(in the rows, 128 means zero)
Rows lie near named flat spaces through zero. A row that begins with a name and a colon came from that space; any other row is followed by the name of its block's space that it lies nearest.
cc_gj: 111 120 121 126 137 120 145 147 135 81 95 145 154 135 92 112 151 127 118
 135 117 162 142 143 108 109 126 127 129 109
gt_lz: 132 128 140 121 139 138 99 101 117 156 130 154 120 148 126 143 134 110
 138 105 131 105 119 121 106 145 126 134 121 146
tt_bf: 130 124 126 118 115 109 167 151 154 151 124 127 131 81 142 119 85 170
 139 176 158 130 181 143 164 120 128 115 141 138
jf_cg: 119 144 129 100 69 84 104 117 81 108 138 80 131 122 96 150 138 142 145
 94 136 163 95 127 153 150 111 115 151 108
jf_cg: 121 106 87 148 202 157 161 115 169 92 102 116 165 118 110 80 69 144 127
 122 157 153 132 121 129 119 134 124 107 178
sj_zf: 90 90 153 115 137 96 121 165 89 58 141 108 139 205 52 165 161 180 110
 117 123 175 136 131 87 192 102 121 161 96
hf_zm: 145 107 170 109 178 110 114 165 113 86 129 168 132 153 33 138 150 148
 140 146 95 174 162 96 81 143 109 110 187 85
cc_gj: 172 130 130 134 146 136 86 134 157 170 106 163 127 140 86 136 121 84 126
 102 159 141 84 126 103 157 144 126 159 170
gt_lz: 163 160 107 146 146 165 151 74 122 141 127 109 141 66 150 103 62 122 151
 125 144 120 104 80 188 75 129 129 72 159
jf_cg: 168 140 150 111 163 153 116 120 120 144 132 136 103 123 99 136 84 128
 147 143 120 144 126 65 133 144 125 119 139 147
hf_zm: 121 137 112 154 102 106 157 152 148 157 95 143 136 108 143 145 112 152
 119 163 163 112 150 159 140 131 127 136 137 136
sj_zf: 122 101 144 82 136 107 113 119 136 143 138 145 136 125 95 123 116 143
 157 111 156 142 158 144 121 155 120 108 151 151
gt_lz: 124 122 119 131 74 113 159 179 162 144 135 95 123 112 163 127 121 144
 101 159 159 138 134 172 165 135 145 125 134 133
tt_bf: 100 88 143 117 127 159 153 115 157 145 146 163 119 149 120 148 140 124
 143 111 153 128 139 155 125 183 112 147 96 149
sj_zf: 133 122 127 105 118 144 137 116 145 133 132 123 130 111 122 113 114 113
 139 115 146 151 119 131 151 129 132 124 107 151
gt_lz: 116 131 128 143 127 126 114 113 106 144 186 84 80 134 188 150 127 151
 140 128 91 76 127 103 134 165 116 134 156 101
sj_zf: 158 126 120 93 84 136 82 93 165 179 168 119 128 83 167 81 155 41 148 57
 145 121 72 170 158 97 161 116 117 157
jf_cg: 103 111 131 108 121 122 121 104 119 101 101 164 159 150 60 137 163 110
 144 79 146 165 113 152 104 147 109 135 111 132
jf_cg: 134 127 135 95 137 140 100 121 133 113 124 137 120 138 107 107 151 85
 133 104 101 155 112 121 107 124 137 121 135 128
cc_gj: 188 144 141 122 188 144 81 133 134 132 102 166 124 134 68 114 118 85 133
 123 106 155 105 76 89 117 142 114 169 140
hf_zm: 111 128 135 141 118 117 152 132 105 128 124 131 140 138 138 151 121 168
 118 151 145 109 154 135 135 124 117 135 103 123
sj_zf: 110 129 110 148 144 126 129 121 125 89 135 119 124 123 132 116 159 121
 137 118 79 124 124 121 112 120 117 135 150 83
hf_zm: 137 168 118 116 139 95 97 122 103 126 93 127 106 108 115 131 114 135 150
 148 86 128 143 88 108 126 120 115 194 106
cc_gj: 156 159 114 115 125 115 108 122 136 135 109 130 126 78 133 94 124 96 145
 132 102 135 124 115 136 80 142 113 159 117
tt_bf: 118 143 107 173 124 131 166 145 132 128 101 118 127 126 148 149 103 159
 108 165 139 115 133 125 140 135 122 145 119 128
sj_zf: 156 169 85 173 141 156 136 69 133 163 102 122 138 75 156 119 71 109 148
 111 154 100 83 97 167 100 129 143 93 168
hf_zm: 113 112 121 119 139 189 168 135 154 110 147 79 100 151 168 114 89 133
 103 145 129 147 120 111 156 155 142 136 75 167
jf_cg: 148 131 125 122 130 131 115 144 141 124 164 88 100 109 152 105 126 117
 130 132 95 134 116 110 142 124 141 115 165 109
tt_bf: 137 122 138 98 142 125 130 133 143 129 110 153 133 113 90 117 112 129
 146 138 135 158 152 123 124 129 126 115 144 139
tt_bf: 148 146 127 142 129 130 117 113 117 128 111 153 148 114 114 122 146 99
 130 115 123 125 108 123 124 86 131 132 113 118
sj_zf: 138 142 153 64 97 94 90 148 116 159 114 130 99 133 114 141 118 131 137
 147 127 146 153 124 118 155 136 104 177 141
hf_zm: 104 101 149 128 138 115 167 198 123 66 143 103 117 162 100 142 138 189
 102 183 99 167 173 120 118 156 115 121 160 79
cc_gj: 70 94 139 131 152 145 178 81 107 132 127 162 148 158 125 166 98 193 148
 130 174 95 183 138 126 170 88 150 56 160
tt_bf: 133 126 145 96 104 100 101 169 107 110 162 65 102 151 128 132 130 149
 109 138 110 154 123 118 133 153 138 103 175 110
cc_gj: 163 143 111 160 120 135 109 138 125 125 126 93 156 136 136 113 125 100
 86 104 155 133 62 132 143 90 159 125 103 150
sj_zf: 208 163 152 168 119 124 78 174 101 157 142 118 136 148 154 130 148 93 64
 144 124 97 76 111 124 54 175 118 126 117
sj_zf: 141 128 135 110 127 137 128 120 140 162 152 121 114 104 169 112 104 128
 136 140 133 105 147 126 150 114 140 119 120 146
gt_lz: 130 116 138 154 124 122 156 182 117 75 136 104 146 153 94 140 142 159 91
 151 128 166 121 126 134 124 125 128 126 94
cc_gj: 149 128 137 126 100 122 116 179 152 135 151 110 100 127 139 125 156 106
 109 142 106 143 112 138 131 136 146 122 172 102
cc_gj: 175 165 104 128 151 114 103 128 139 128 74 134 148 86 91 94 94 101 135
 129 132 159 107 101 128 84 146 108 164 147
gt_lz: 107 131 102 165 152 114 154 137 125 85 96 128 148 127 102 132 124 159
 126 142 119 140 138 123 114 129 110 136 146 104
gt_lz: 143 124 116 179 130 154 152 116 166 182 146 154 130 96 182 126 124 112
 129 131 152 71 122 150 150 109 135 149 99 140
tt_bf: 78 122 112 159 144 163 185 87 119 112 113 144 138 137 157 143 116 156
 133 138 131 96 153 128 134 131 102 161 54 134
sj_zf: 67 104 96 141 146 148 163 93 157 80 161 123 112 101 175 92 178 114 163
 108 56 107 151 147 122 122 105 149 128 69
jf_cg: 90 101 123 126 151 141 131 86 127 88 143 154 146 136 116 109 180 105 153
 80 98 124 130 145 102 119 109 141 104 100
jf_cg: 135 141 138 117 106 109 127 120 133 192 100 180 129 104 138 147 114 132
 144 149 161 96 164 148 130 124 127 129 128 151
hf_zm: 218 184 152 133 168 107 78 190 100 157 114 111 99 122 145 118 79 140 90
 212 86 109 146 50 114 68 169 91 199 119
hf_zm: 148 114 130 149 109 104 135 147 161 191 132 157 154 103 140 134 115 140
 123 134 198 98 140 179 145 121 140 124 132 157
gt_lz: 127 99 120 118 125 142 146 146 173 123 148 112 141 116 144 90 126 116
 116 121 149 146 127 163 147 116 148 120 112 148
gt_lz: 132 111 130 113 105 144 128 104 154 147 166 131 130 98 146 105 149 90
 149 90 138 126 109 155 155 116 133 129 104 133
gt_lz: 129 134 134 115 115 112 110 119 128 146 143 143 118 105 151 118 157 110
 147 124 101 103 143 139 123 107 129 124 149 101
tt_bf: 124 117 143 129 169 132 144 114 126 126 145 163 129 108 141 114 129 148
 152 153 97 96 186 114 118 97 114 127 127 101
cc_gj: 139 129 90 168 105 138 136 124 160 124 145 95 158 95 172 87 147 86 107
 92 144 119 72 167 162 74 154 135 97 129
jf_cg: 115 119 91 158 121 157 129 68 131 135 133 101 171 138 152 117 113 103
 116 52 194 111 58 159 154 122 137 145 43 191
jf_cg: 138 153 111 170 77 107 113 134 115 161 151 91 126 115 204 135 148 118
 100 124 133 72 94 155 152 94 147 135 123 112
gt_lz: 130 116 154 124 115 97 98 160 89 97 195 76 117 156 139 133 170 149 109
 123 90 122 123 124 123 124 130 111 165 71
hf_zm: 119 114 118 99 174 154 134 107 134 55 142 103 127 116 92 80 128 113 155
 104 78 183 122 91 127 119 119 117 133 109
tt_bf: 98 110 144 142 85 71 169 210 120 89 158 102 124 126 139 146 171 197 106
 191 100 132 188 163 136 126 114 121 180 39
jf_cg: 115 135 129 142 94 138 131 81 95 162 157 110 129 132 180 155 120 137 130
 104 158 77 108 135 160 129 120 144 65 147
tt_bf: 217 157 151 152 199 154 103 186 122 101 103 131 106 148 35 140 91 117
 106 169 93 195 87 24 104 138 138 113 192 118
jf_cg: 156 163 113 124 116 96 94 123 125 153 112 125 127 84 147 106 124 108 140
 131 113 111 125 124 132 85 143 112 171 119
sj_zf: 166 136 157 65 118 98 77 137 122 154 110 153 131 121 70 123 122 106 145
 118 145 167 130 122 116 128 140 96 170 150
hf_zm: 161 138 138 125 167 126 127 137 123 125 111 144 146 110 107 108 95 140
 128 157 128 135 153 98 126 84 136 110 133 135
hf_zm: 148 118 141 166 123 145 152 159 157 163 116 174 137 138 117 155 131 124
 106 149 169 119 123 149 128 138 133 146 108 143
cc_gj: 141 160 103 190 54 132 170 133 140 130 63 177 188 94 107 142 175 76 102
 115 175 145 69 182 160 61 132 164 55 115
hf_zm: 192 131 158 190 154 146 150 205 145 167 152 134 107 137 139 161 95 162
 84 206 140 105 135 94 140 130 143 131 150 120
jf_cg: 64 95 153 53 101 112 161 148 99 55 159 70 101 158 95 143 126 195 144 146
 102 196 177 119 143 196 95 112 140 98
gt_lz: 149 152 146 132 110 147 128 108 113 168 97 180 125 129 104 167 124 106
 137 130 150 124 112 112 132 135 119 146 94 146
hf_zm: 153 175 114 90 97 80 60 109 105 187 102 107 127 103 186 102 102 108 123
 125 139 85 130 138 128 77 166 98 153 167
tt_bf: 152 130 121 88 146 99 76 117 129 142 170 75 121 94 170 71 101 126 143
 113 113 110 137 119 138 93 156 86 177 140
cc_gj: 147 113 125 150 181 151 153 139 162 124 122 151 126 114 88 126 95 141
 144 145 134 150 138 101 126 152 117 130 150 136
tt_bf: 88 118 141 105 67 127 115 88 94 130 160 121 133 155 160 144 186 105 128
 75 132 105 106 170 134 128 122 143 67 119
cc_gj: 122 118 152 130 200 153 126 118 95 62 107 175 138 175 47 138 153 128 135
 125 79 160 139 76 71 131 102 136 122 96
gt_lz: 138 122 171 95 129 121 81 142 100 140 171 130 94 166 143 139 164 118 121
 131 85 106 141 114 97 136 136 116 154 103
tt_bf: 125 136 128 137 139 124 117 134 111 106 118 128 126 147 116 134 145 126
 119 129 102 131 122 115 106 126 125 131 140 108
sj_zf: 116 136 104 139 109 125 135 118 147 157 130 112 113 106 179 125 115 128
 133 131 134 99 129 145 144 136 133 135 134 139
sj_zf: 138 133 126 112 125 109 92 115 112 128 143 99 125 127 113 126 122 125
 141 97 130 139 103 116 129 144 128 113 159 133
cc_gj: 155 152 115 133 116 126 69 81 117 187 136 114 110 125 138 148 109 94 148
 72 154 101 62 113 132 165 133 130 147 169
189 162 149 183 104 115 118 197 116 148 127 133 111 132 114 170 147 125
 90 175 115 126 95 103 131 117 138 133 171 82 -> tt_bf
176 150 134 150 124 128 90 107 121 203 148 136 122 110 166 139 108 109
 130 117 154 70 101 118 141 111 144 126 128 155 -> hf_zm
178 160 135 112 146 176 75 123 130 148 121 121 90 151 146 111 125 52 104
 117 92 133 72 80 111 114 166 126 121 158 -> hf_zm
126 128 100 123 121 111 109 127 146 120 116 106 150 118 140 91 133 106
 117 101 141 135 109 160 126 103 150 116 137 145 -> cc_gj
130 135 160 89 135 123 83 128 86 121 124 136 108 179 105 146 146 119 120
 124 98 134 131 101 88 144 130 119 140 125 -> hf_zm
93 85 128 164 203 168 189 78 120 85 164 141 146 129 97 141 99 188 170
 117 132 120 157 93 136 161 75 149 85 119 -> jf_cg
128 129 155 93 161 129 128 127 125 117 94 198 125 125 85 121 144 119 152
 156 89 142 184 109 89 109 116 123 142 107 -> cc_gj
138 110 154 152 124 154 167 172 139 130 168 121 111 142 146 148 130 151
 102 169 127 123 138 124 149 138 129 138 108 109 -> cc_gj
127 127 126 74 135 122 99 94 136 157 105 143 133 121 120 108 98 113 151
 105 155 134 141 135 119 135 137 111 128 184 -> hf_zm
120 107 112 154 148 132 156 125 123 105 135 84 156 145 95 144 73 182 120
 113 189 154 105 119 154 170 114 127 108 166 -> sj_zf
141 141 143 120 195 155 139 133 111 83 97 158 124 138 94 113 114 133 128
 171 72 149 164 65 97 95 123 124 125 109 -> gt_lz
147 131 151 101 92 143 108 92 125 166 212 115 91 79 191 110 160 87 167
 103 87 90 119 123 169 100 130 125 121 93 -> gt_lz
148 136 113 158 135 121 143 146 128 123 141 87 146 106 160 107 97 154
 105 150 141 115 126 123 157 85 144 118 122 129 -> gt_lz
156 154 124 77 199 175 110 96 144 121 54 170 109 124 70 99 70 86 156 137
 103 182 133 55 98 132 135 118 132 185 -> hf_zm
113 108 128 123 131 166 124 86 130 125 154 128 132 150 141 121 147 95
 132 76 135 120 95 138 129 137 128 142 72 150 -> jf_cg
102 101 172 126 68 135 157 166 117 161 175 123 106 178 180 180 153 162
 89 160 155 93 153 169 145 163 129 144 78 125 -> cc_gj
142 102 106 172 184 177 171 121 164 97 168 99 152 103 155 78 100 131 119
 124 132 125 115 116 160 85 138 131 84 136 -> gt_lz
138 133 92 175 151 111 148 163 145 100 90 104 164 121 106 115 93 157 99
 146 159 150 116 132 131 114 137 123 147 140 -> jf_cg
135 145 139 101 171 141 100 120 91 69 127 114 109 146 108 105 143 112
 131 132 45 153 130 66 97 102 127 116 145 91 -> jf_cg
145 120 145 136 151 92 80 147 102 118 158 123 136 152 115 127 160 135
 118 115 106 110 127 125 92 116 133 111 179 94 -> sj_zf
118 116 140 134 153 174 146 115 127 102 128 150 112 159 90 150 140 116
 136 118 108 152 112 98 113 168 107 150 103 122 -> hf_zm
196 165 97 171 170 158 104 132 145 136 92 107 132 118 101 114 73 92 108
 119 144 154 50 74 134 117 154 125 143 173 -> tt_bf
113 149 135 111 136 104 115 89 74 125 105 143 138 129 116 145 114 157
 151 130 122 108 158 104 115 116 107 123 122 124 -> hf_zm
174 136 126 141 159 131 121 130 143 147 138 129 138 90 131 101 95 124
 135 138 136 120 127 107 144 89 142 112 143 138 -> hf_zm
111 108 168 159 130 118 171 183 103 96 145 152 113 165 82 194 157 192
 119 182 106 139 168 112 112 177 88 144 153 59 -> jf_cg

Each name stands for a flat space through zero: a line, a plane or more. A row that begins with a name and a colon came from that space; any other row is followed by the name of the space it lies nearest, among the names in its block.
zbjl: 108 103 160 108 100 248 135 145 144 112 164 42 162 133 68 133 120 118
 151 111 160 175 80 112 167 116 119 99 134 105
cjnr: 125 157 133 148 133 112 122 147 109 110 146 130 126 118 155 108 171 118
 102 110 123 169 111 94 132 108 100 131 138 133
tnhn: 151 135 80 108 130 50 143 82 140 123 40 197 148 153 148 121 103 174 96
 175 139 69 142 179 109 153 174 129 54 124
tnhn: 145 160 162 150 146 61 103 130 115 139 121 142 88 97 156 79 168 102 114
 136 145 149 132 89 126 111 136 121 127 136
dlbh: 168 175 142 124 178 83 152 108 126 154 38 145 128 113 112 164 134 120
 150 180 148 60 138 122 136 144 99 121 149 101
cjnr: 145 158 123 123 144 86 138 139 149 126 85 152 132 137 140 147 121 129
 117 174 157 103 131 132 131 128 116 116 104 120
zbjl: 131 112 150 108 128 62 132 91 140 147 110 156 103 104 154 108 106 122
 140 144 120 120 136 159 147 125 141 132 112 150
dlbh: 114 130 96 118 110 156 150 124 137 84 133 148 166 154 156 142 112 173 77
 108 114 155 91 153 134 115 141 138 101 128
tqbn: 129 146 146 118 126 171 130 158 161 136 101 82 142 130 87 177 105 130
 156 154 176 117 127 116 152 116 109 99 117 101
tnhn: 140 96 109 110 135 67 158 124 129 124 126 166 151 173 127 124 124 85 149
 202 104 76 139 173 112 175 77 135 148 148
tqbn: 132 99 106 137 114 136 112 147 107 120 151 109 150 168 86 75 166 89 139
 158 144 120 136 113 94 168 118 111 121 124
tqbn: 117 95 110 99 117 172 173 108 126 88 150 133 179 159 127 127 118 130 109
 127 101 143 76 166 146 144 106 136 139 131
dlbh: 100 135 113 145 105 198 122 163 113 92 182 94 154 139 129 132 154 142
 102 74 115 189 100 99 131 104 108 133 138 125
dlbh: 151 154 98 136 153 124 138 121 105 128 78 137 151 140 104 129 159 131
 122 147 144 88 132 111 109 157 115 122 124 100
cjnr: 139 144 105 125 143 64 140 114 119 125 98 170 130 125 155 110 148 125
 108 146 131 115 130 133 127 140 108 129 102 133
tqbn: 108 128 137 97 121 168 149 101 171 133 115 133 115 90 156 193 52 190 119
 80 124 144 113 168 175 87 164 137 102 128
zbjl: 142 113 128 147 163 102 127 130 74 165 151 120 109 113 95 102 189 52 184
 135 103 92 163 95 106 177 52 136 200 132
tnhn: 147 56 84 120 120 77 127 105 110 144 126 163 145 197 88 88 122 90 167
 203 98 35 179 183 58 214 142 139 138 145
tnhn: 119 138 124 117 135 148 155 132 134 118 129 127 143 120 137 165 121 134
 126 114 120 138 109 133 155 118 86 132 139 125
cjnr: 137 123 127 129 152 77 143 105 101 127 141 168 112 112 161 90 159 97 115
 125 102 133 119 128 128 144 102 143 149 146
tnhn: 95 74 105 125 101 209 137 136 97 101 217 93 157 143 108 97 155 105 130
 74 94 179 99 123 130 145 93 137 153 138
cjnr: 152 138 150 117 133 108 143 129 147 119 86 127 154 163 108 137 116 116
 136 202 145 93 116 144 126 138 127 115 138 118
tqbn: 119 120 136 126 108 123 119 149 149 117 147 123 130 145 136 126 113 127
 123 144 135 144 126 137 128 115 136 122 114 139
tqbn: 117 133 133 125 137 213 145 171 138 102 177 95 142 131 117 144 138 106
 111 110 157 174 82 98 152 119 91 109 140 110
cjnr: 114 124 158 112 144 171 138 133 150 126 178 123 88 76 160 121 114 114
 104 80 158 194 85 112 177 99 132 114 114 131
cmlq: 97 94 139 92 92 218 140 122 153 121 150 66 153 111 92 134 100 140 147 92
 157 176 92 137 182 112 124 103 91 117
zbjl: 141 206 166 188 117 80 66 195 132 109 119 114 111 145 154 111 170 137 89
 155 157 165 139 61 94 72 162 118 127 126
cmlq: 117 107 128 136 119 159 120 161 118 104 196 109 132 142 125 81 163 86
 113 121 141 177 102 101 125 134 107 114 131 134
cjnr: 138 148 128 157 124 135 97 188 142 134 126 105 130 171 96 161 125 119
 147 176 149 92 167 107 85 132 131 118 145 116
cjnr: 154 98 159 99 159 85 175 68 118 137 109 166 130 131 133 116 114 91 150
 174 84 82 108 177 139 162 114 147 189 143
tnhn: 125 127 129 145 144 169 137 173 105 107 190 107 139 144 117 118 175 74
 126 126 123 156 104 90 122 141 63 125 181 125
zbjl: 133 116 152 136 134 84 110 126 107 160 137 113 103 106 110 92 161 78 174
 142 126 119 157 107 126 143 95 124 152 140
dlbh: 144 147 103 171 127 82 69 206 133 137 138 126 105 168 110 96 166 89 127
 188 189 105 185 78 64 149 134 97 89 122
tnhn: 152 149 123 129 156 94 142 148 142 134 95 150 132 153 123 163 120 110
 138 190 140 75 145 135 113 148 99 124 144 119
dlbh: 129 102 159 117 135 129 142 93 95 146 139 102 129 100 102 92 160 84 170
 118 106 134 116 121 152 145 87 131 173 134
tqbn: 127 103 90 121 131 87 148 102 122 121 134 189 131 152 164 136 105 142
 112 132 73 96 142 180 103 151 135 162 138 154
tqbn: 132 110 118 117 138 159 129 139 144 154 123 110 121 129 88 154 106 113
 164 145 159 90 151 131 126 154 121 110 120 112
cmlq: 140 148 126 130 148 171 138 149 138 151 92 99 140 137 79 203 109 132 170
 150 140 71 152 121 123 141 102 122 162 98
zbjl: 129 151 165 122 127 143 111 101 153 165 78 106 95 76 121 166 84 176 148
 98 148 121 145 127 155 89 186 123 109 114
dlbh: 143 126 136 130 124 83 118 142 137 142 101 123 135 157 102 129 127 104
 162 194 139 84 159 135 108 146 115 118 132 129
dlbh: 136 115 148 117 131 72 145 100 117 127 121 149 133 131 141 103 136 103
 139 158 97 118 120 151 135 138 107 140 154 148
dlbh: 117 68 90 105 115 146 169 44 62 94 152 150 178 136 130 46 172 127 104 77
 59 153 75 161 132 171 120 157 142 143
zbjl: 115 100 104 118 111 193 124 123 110 138 133 75 153 122 66 107 151 120
 159 101 155 134 128 109 137 154 109 105 102 105
dlbh: 110 73 136 97 106 195 133 107 128 142 154 74 139 111 75 101 122 107 169
 104 150 147 113 132 160 146 121 105 110 120
zbjl: 124 129 133 109 131 147 138 113 156 134 114 134 115 105 140 154 88 155
 120 111 145 133 118 145 153 112 156 123 101 122
zbjl: 133 136 158 137 147 89 104 141 129 169 135 119 75 83 129 112 143 88 160
 130 155 129 159 96 137 123 110 114 129 134
cmlq: 150 159 127 149 156 93 122 162 116 129 118 135 124 140 123 117 171 88
 127 171 154 111 137 91 109 144 88 114 141 118
tnhn: 109 130 145 130 118 142 119 154 139 132 159 102 115 107 133 139 128 118
 140 107 136 164 128 111 151 103 100 122 128 135
cjnr: 96 170 109 136 138 132 140 112 112 136 130 145 105 52 190 186 128 187
 108 14 82 174 132 116 170 75 92 164 131 138
cmlq: 120 140 142 127 124 151 128 160 136 106 154 101 135 121 129 103 156 103
 110 127 171 183 91 93 156 111 98 100 105 120
zbjl: 105 130 129 141 76 174 86 161 145 126 130 68 145 144 93 143 114 165 144
 113 149 149 149 113 121 98 161 114 94 118
dlbh: 144 198 130 139 178 141 166 119 99 109 92 143 143 96 154 158 171 141 89
 97 120 144 82 90 156 109 77 138 166 102
cjnr: 114 177 153 120 124 167 143 139 157 114 102 103 140 98 146 191 103 176
 111 96 143 169 95 118 182 68 116 123 117 112
zbjl: 133 195 154 176 146 139 76 225 142 127 160 94 83 108 137 119 176 97 101
 127 211 183 133 28 121 87 118 88 108 108
tqbn: 140 141 140 128 168 139 144 164 145 146 138 128 107 121 121 176 119 88
 151 155 148 101 137 114 135 139 78 119 165 118
cmlq: 124 134 145 140 121 196 115 150 131 135 136 79 134 134 88 164 118 137
 153 115 130 124 134 109 122 118 138 125 161 110
cmlq: 118 117 126 97 125 158 145 114 152 148 105 106 132 101 104 160 97 139
 158 118 157 121 128 143 169 128 110 110 94 115
tqbn: 107 107 128 112 94 163 130 134 153 103 151 113 149 145 131 128 100 148
 113 121 134 163 103 149 144 110 149 121 97 134
tnhn: 119 94 120 93 92 80 157 111 150 76 137 162 174 176 163 83 113 124 90 178
 119 157 80 186 145 131 123 125 84 157
cmlq: 126 104 99 117 130 114 152 116 124 110 144 167 143 153 149 124 120 125
 110 137 99 117 119 163 117 150 118 144 132 143
cmlq: 152 170 130 130 152 90 144 120 133 133 62 151 138 134 133 172 120 146
 128 165 126 81 137 136 126 126 117 134 143 115
cmlq: 127 131 137 117 146 103 150 120 133 115 148 161 112 108 175 117 129 114
 100 119 122 157 98 135 153 118 109 133 129 143
tqbn: 146 114 169 116 168 122 129 98 120 185 118 113 76 67 100 112 134 79 182
 125 152 103 144 109 151 149 118 114 153 120
cjnr: 127 168 135 141 133 97 134 134 115 110 117 138 137 118 160 130 157 137
 103 118 114 156 111 110 141 101 97 137 138 132
cmlq: 147 130 140 154 122 85 95 137 95 132 122 110 132 148 98 56 189 86 141
 168 142 121 143 91 94 150 127 114 135 127
tnhn: 134 159 177 127 120 71 100 159 187 153 92 120 92 115 141 164 81 134 150
 180 173 118 159 131 145 85 150 107 97 134
133 144 172 133 121 138 118 132 132 122 123 98 130 122 119 113 137 123
 128 136 143 154 106 108 143 103 142 116 139 122 -> zbjl
118 169 116 126 119 185 149 119 123 94 94 111 176 127 131 166 131 190 92
 87 122 158 85 121 154 95 126 133 119 103 -> tqbn
112 152 118 185 113 162 77 200 118 93 211 124 105 151 166 108 160 137 66
 83 123 195 127 74 80 93 168 137 136 138 -> cmlq
121 119 130 115 113 163 145 117 136 110 125 117 158 145 120 147 107 149
 125 125 113 132 106 150 139 122 135 134 135 125 -> cmlq
117 92 143 111 110 114 134 104 130 134 144 126 128 126 129 117 109 120
 152 129 99 130 130 160 139 130 127 139 140 150 -> tnhn
138 141 128 116 157 120 163 134 140 140 103 140 137 132 123 196 106 117
 156 160 114 81 137 148 140 140 70 137 170 123 -> tnhn
130 98 122 101 158 194 169 93 111 147 133 113 134 101 91 145 125 107 161
 99 121 106 110 135 154 164 93 128 163 110 -> zbjl
123 108 138 149 135 159 85 136 109 174 168 95 71 85 100 102 145 104 163
 79 143 133 169 86 111 137 153 121 137 125 -> dlbh
147 147 102 162 158 135 104 163 105 150 127 125 109 135 99 129 165 104
 138 135 152 89 168 82 81 159 120 120 142 106 -> tnhn
127 112 97 145 107 178 127 127 72 110 131 83 193 175 62 104 185 119 150
 126 96 112 126 110 93 166 97 135 169 111 -> zbjl
108 82 140 111 126 160 138 142 147 156 180 108 108 119 111 172 86 98 186
 120 105 114 152 153 142 138 91 136 169 145 -> zbjl
129 112 118 126 123 71 133 120 125 121 136 164 130 148 154 112 127 116
 124 154 98 116 138 156 114 140 118 143 133 153 -> zbjl
127 159 130 165 118 97 88 161 118 109 152 136 108 130 163 83 167 131 82
 115 141 175 128 86 104 100 157 125 106 137 -> cmlq
131 142 128 124 147 100 157 88 111 109 123 178 127 111 184 124 132 149
 86 100 82 144 96 147 141 116 132 158 149 142 -> dlbh
151 108 130 104 145 60 158 57 120 151 69 177 131 130 133 135 99 134 153
 166 81 55 145 190 123 160 140 155 154 141 -> tnhn
126 138 136 124 141 132 132 111 141 150 113 142 100 97 147 177 89 159
 135 99 111 112 145 143 138 110 149 145 140 130 -> cmlq
121 133 108 126 130 127 135 130 139 120 132 155 123 128 158 153 106 154
 105 111 116 131 129 144 127 118 138 140 116 134 -> cmlq
122 117 134 98 140 116 170 63 130 126 114 172 123 96 175 152 88 163 113
 91 74 130 102 181 163 115 140 162 145 146 -> tqbn
119 210 164 144 140 207 137 184 145 109 116 68 146 101 123 210 138 154
 117 95 159 180 88 68 178 61 76 114 155 92 -> cjnr
162 185 135 152 166 99 107 181 161 164 69 131 99 137 106 198 109 122 153
 196 182 53 184 101 98 131 128 108 131 100 -> tnhn
